Here is a tiny trained network, its code and every weight. The questions are about switching its units off for an input and a class, where a switched-off unit gives its printed mean instead of its output.

import numpy as np


def w(rows, s, z=0):
    codes = np.array(rows[::2]) - 128.0
    scale = np.full(codes.shape[1], s)
    scale[-1] = z or s
    return codes * scale


def norm(h):
    return h / np.sqrt((h * h).mean(-1, keepdims=True) + 1e-5)


def f(y):
    return y / 2 * (1 + np.tanh(0.7978845608 * (y + 0.044715 * y**3)))


def log_softmax(a):
    a = a - a.max(-1, keepdims=True)
    return a - np.log(np.exp(a).sum(-1, keepdims=True))


def net(x, mask):
    res = np.array(x, float).reshape(1, 6) / 4 @ E
    u = 0
    for l in range(2):
        y = f(norm(res) @ A[l][:, :-1].T + A[l][:, -1])
        res = res + np.where(mask[u : u + 16], y, B[l][:, -1]) @ B[l][:, :-1]
        u += 16
    return log_softmax(norm(res)[-1] @ U[:, :-1].T + U[:, -1])


A, B = {}, {}
E = w([
[100,131,21,211,136,118,125],'x0',
[181,153,120,145,27,128,128],'x1',
[126,128,129,129,127,126,133],'x2',
[129,128,128,127,128,127,130],'x3',
[111,254,159,149,145,132,126],'x4',
[131,129,127,128,129,128,127],'x5',
],0.0065)
A[0] = w([
[112,162,120,133,156,122,123,15],'L0N0',
[117,88,162,98,161,108,126,19],'L0N1',
[103,113,172,93,177,117,128,68],'L0N2',
[121,152,125,128,159,130,135,78],'L0N3',
[160,85,147,70,114,148,167,88],'L0N4',
[125,178,184,102,133,146,125,65],'L0N5',
[135,80,153,92,147,113,115,3],'L0N6',
[156,54,161,57,113,112,144,109],'L0N7',
[75,174,159,117,189,124,106,29],'L0N8',
[113,54,121,106,180,85,137,42],'L0N9',
[119,177,104,155,146,109,145,52],'L0N10',
[53,105,82,161,254,167,145,92],'L0N11',
[71,108,198,61,227,109,121,117],'L0N12',
[127,166,110,152,123,82,139,95],'L0N13',
[119,186,201,108,126,161,121,78],'L0N14',
[112,59,75,165,118,145,89,70],'L0N15',
],0.0073,0.0044)
B[0] = w([
[133,114,139,182,128,132,114,113],'L0N0',
[143,124,71,135,108,188,126,132],'L0N1',
[169,125,82,153,139,163,146,157],'L0N2',
[134,123,146,160,142,124,120,122],'L0N3',
[77,147,158,211,118,139,59,167],'L0N4',
[188,102,111,75,132,73,152,153],'L0N5',
[88,139,95,154,105,178,106,127],'L0N6',
[54,168,141,237,128,180,39,210],'L0N7',
[177,107,145,253,192,95,131,159],'L0N8',
[58,135,61,55,96,172,136,159],'L0N9',
[94,134,134,151,142,186,96,137],'L0N10',
[58,110,238,70,102,54,89,246],'L0N11',
[212,156,7,170,182,198,180,254],'L0N12',
[105,143,122,115,145,197,121,139],'L0N13',
[186,109,110,55,139,65,156,173],'L0N14',
[187,126,103,60,139,88,224,170],'L0N15',
],0.0053,0.0049)
A[1] = w([
[128,71,55,125,103,75,160,93],'L1N0',
[85,200,128,168,123,115,157,117],'L1N1',
[150,156,47,182,98,113,160,116],'L1N2',
[164,125,216,82,69,125,91,107],'L1N3',
[133,179,120,180,114,192,140,98],'L1N4',
[98,77,234,190,38,139,48,22],'L1N5',
[58,168,212,141,184,104,25,86],'L1N6',
[76,100,167,159,43,118,54,80],'L1N7',
[158,185,147,208,100,192,112,94],'L1N8',
[181,195,144,227,108,160,109,85],'L1N9',
[153,50,221,98,137,160,86,98],'L1N10',
[75,28,157,19,138,79,122,4],'L1N11',
[216,68,50,126,69,130,188,66],'L1N12',
[138,127,174,29,84,89,167,71],'L1N13',
[103,107,109,141,108,126,106,100],'L1N14',
[112,23,114,166,199,254,108,91],'L1N15',
],0.0057,0.0043)
B[1] = w([
[155,101,175,130,112,126,184,176],'L1N0',
[112,117,139,105,106,174,91,176],'L1N1',
[151,114,142,96,140,199,128,210],'L1N2',
[86,116,135,135,108,71,96,184],'L1N3',
[116,107,86,78,124,144,107,177],'L1N4',
[163,79,75,198,218,57,100,216],'L1N5',
[117,112,206,183,72,177,161,217],'L1N6',
[179,129,99,157,240,96,124,199],'L1N7',
[106,88,68,91,139,116,109,214],'L1N8',
[92,60,76,80,152,114,118,219],'L1N9',
[132,144,41,139,124,122,119,148],'L1N10',
[106,96,62,59,186,90,175,166],'L1N11',
[127,148,228,212,131,174,153,198],'L1N12',
[104,131,136,113,75,96,118,151],'L1N13',
[147,151,133,120,144,120,144,125],'L1N14',
[114,216,99,59,2,146,96,254],'L1N15',
],0.0068,0.0023)
U = w([
[102,168,38,79,83,230,73,251],'0',
[66,60,104,31,150,56,200,85],'1',
[236,183,140,103,253,142,176,94],'2',
[37,167,240,194,170,142,114,85],'3',
[162,64,94,198,131,56,34,130],'4',
[205,79,175,194,70,184,217,101],'5',
[167,192,195,46,45,43,101,90],'6',
],0.014,0.0021)

Each question gives the input, the list of numbers given to net, and the class t.
The units are the neurons (one row each of A and B). Each row of codes is followed by its name. A weight is (code - 128) times the scale printed after its matrix; where a second scale follows, it is the last column's (A, B and U).
mask holds one flag per neuron, layer by layer. A switched-off neuron (its flag False) gives its mean, the last column of its row in B, instead of its output. The means were averaged over made-up inputs and are rounded, as every weight is.
A unit's drop is (log p(t) with every unit on - log p(t) with that unit switched off) / (log p(t) with every unit on - log p(t) with every unit switched off).
The circuit of an input: a set's keep is (log p(t) with only the set's units on - log p(t) with every unit switched off) / (log p(t) with every unit on - log p(t) with every unit switched off). Starting from the 12 units with the biggest drops (on a tie, the unit counted first), units are removed one at a time, each time the one whose removal leaves the highest keep (on an exact tie, the one counted first), for as long as the keep stays at least 0.8.
units of the circuit, in order: the units of the circuit, biggest drop first
top k neurons: the k neurons with the biggest drops, biggest first
top k neurons in layer l: the k neurons of layer l with the biggest drops, biggest first
drop when u is switched off: that unit's drop, to one decimal
input [-8,-1,3,-2,8,8], class 2: top 4 neurons : (L0N11 L0N12 L1N15 L0N8)
input [6,0,-5,4,1,5], class 3: top 2 neurons : (L0N12 L0N11)
input [1,0,-5,-6,3,4], class 3: units of the circuit, in order : (L0N12)
input [8,-1,-8,2,1,-2], class 3: top 2 neurons : (L0N11 L0N12)
input [-2,6,-2,8,0,7], class 4: top 2 neurons : (L0N15 L0N12)
input [0,-2,7,3,7,8], class 2: top 2 neurons : (L0N7 L0N14)
input [6,-1,4,2,6,1], class 3: units of the circuit, in order : (L0N12 L1N6)
input [5,-6,-2,-2,2,-6], class 3: units of the circuit, in order : (L0N11 L1N6)
input [5,6,-2,3,0,-1], class 5: units of the circuit, in order : (L0N7 L1N12)
input [8,-1,8,5,0,4], class 1: units of the circuit, in order : (L0N7 L0N15 L0N11)
input [-8,-2,2,2,7,5], class 2: top 2 neurons : (L0N12 L0N11)
input [-1,-2,-2,4,-8,5], class 0: top 2 neurons : (L0N7 L1N15)
input [8,2,6,3,0,-2], class 5: top 3 neurons : (L0N7 L0N15 L1N0)
input [-4,0,-7,8,5,1], class 2: units of the circuit, in order : (L0N11)
input [0,-4,-2,8,7,-2], class 2: top 3 neurons : (L0N12 L0N7 L0N14)
input [3,-1,-6,0,0,8], class 1: top 3 neurons : (L1N11 L0N7 L0N15)
input [6,-2,0,-1,0,1], class 1: top 4 neurons : (L0N7 L0N15 L1N11 L0N4)
input [-3,2,-6,1,-4,-4], class 4: top 2 neurons : (L1N5 L0N12)
input [4,1,-5,5,-8,-8], class 5: top 2 neurons : (L1N12 L0N11)
input [-5,-1,1,6,4,6], class 2: top 2 neurons : (L0N12 L0N11)
input [0,-4,6,6,2,-8], class 2: top 2 neurons in layer 0 : (L0N12 L0N7)
input [-1,-4,-5,6,6,-1], class 2: drop when L0N12 is switched off : 0.1
input [2,6,2,-5,-1,1], class 5: drop when L0N11 is switched off : 0.2
input [-6,0,8,-3,1,4], class 2: drop when L0N14 is switched off : 1.8
input [-1,1,7,-1,-4,-4], class 4: drop when L1N7 is switched off : 0.2
